Below are the code and all the weights of a small trained network. Each question names an input and a class and asks about switching units off, where a switched-off unit gives its printed mean instead of its output.

import numpy as np


def w(rows, s, z=0):
    codes = np.array(rows[::2]) - 128.0
    scale = np.full(codes.shape[1], s)
    scale[-1] = z or s
    return codes * scale


def f(y):
    return y / 2 * (1 + np.tanh(0.7978845608 * (y + 0.044715 * y**3)))


def log_softmax(a):
    a = a - a.max(-1, keepdims=True)
    return a - np.log(np.exp(a).sum(-1, keepdims=True))


def net(x, mask):
    res = np.array(x, float).reshape(1, 5) / 4 @ E
    y = f(res @ A[0][:, :-1].T + A[0][:, -1])
    res = res + np.where(mask, y, B[0][:, -1]) @ B[0][:, :-1]
    return log_softmax(res[-1] @ U[:, :-1].T + U[:, -1])


A, B = {}, {}
E = w([
[36,130,91,129,185,179,226,87],'x0',
[28,128,136,159,6,45,183,67],'x1',
[129,118,43,188,81,183,166,137],'x2',
[103,101,25,127,147,37,122,111],'x3',
[183,228,133,119,102,146,108,97],'x4',
],0.011)
A[0] = w([
[44,51,47,149,202,169,157,138,216],'n1',
[159,112,135,172,111,129,33,16,187],'n2',
[116,16,32,209,109,119,163,125,130],'n3',
[165,17,2,249,79,130,163,113,206],'n4',
[141,199,131,119,124,196,220,48,2],'n5',
[253,190,124,89,159,216,155,100,160],'n6',
],0.0092,0.0046)
B[0] = w([
[126,112,131,18,85,41,142,96,244],'n1',
[122,129,113,50,94,113,109,84,166],'n2',
[59,241,98,9,67,82,139,135,228],'n3',
[82,253,166,48,111,133,97,198,249],'n4',
[124,86,149,116,183,100,63,160,176],'n5',
[159,168,209,83,139,194,40,98,222],'n6',
],0.011,0.015)
U = w([
[128,129,143,186,27,120,104,51,8],'0',
[146,39,118,79,192,93,65,169,234],'1',
[133,90,64,242,123,139,175,66,1],'2',
[25,57,185,148,98,152,210,105,110],'3',
[98,194,62,66,94,12,126,169,236],'4',
[197,208,144,160,118,254,99,96,57],'5',
],0.011,0.0084)

Each question gives the input, the list of numbers given to net, and the class t.
The units are the neurons (one row each of A and B). Each row of codes is followed by its name. A weight is (code - 128) times the scale printed after its matrix; where a second scale follows, it is the last column's (A, B and U).
mask holds one flag per neuron, in row order. A switched-off neuron (its flag False) gives its mean, the last column of its row in B, instead of its output. The means were averaged over made-up inputs and are rounded, as every weight is.
A unit's drop is (log p(t) with every unit on - log p(t) with that unit switched off) / (log p(t) with every unit on - log p(t) with every unit switched off).
The circuit of an input: a set's keep is (log p(t) with only the set's units on - log p(t) with every unit switched off) / (log p(t) with every unit on - log p(t) with every unit switched off). Starting from all 6 units, units are removed one at a time, each time the one whose removal leaves the highest keep (on an exact tie, the one counted first), for as long as the keep stays at least 0.8.
units of the circuit, in order: the units of the circuit, biggest drop first
most important unit: the unit with the biggest drop
top k neurons: the k neurons with the biggest drops, biggest first
drop when u is switched off: that unit's drop, to one decimal
input [-4,-5,-6,-3,-1], class 5: units of the circuit, in order => (n1, n6)
input [-8,7,2,-3,4], class 0: most important unit => n3
input [-5,0,-6,0,1], class 1: top 2 neurons => (n3, n4)
input [1,6,-6,0,-4], class 3: top 2 neurons => (n4, n3)
input [6,3,-4,-2,0], class 3: units of the circuit, in order => (n3, n4)
input [-4,4,-1,-6,-2], class 3: top 3 neurons => (n3, n4, n6)
input [-3,1,-7,3,-3], class 1: drop when n3 is switched off => 0.6
input [-8,5,0,-7,-3], class 0: drop when n6 is switched off => 0.0
input [-8,1,-5,1,-2], class 1: drop when n1 is switched off => 0.2
input [0,-4,-7,3,8], class 5: drop when n6 is switched off => 0.0
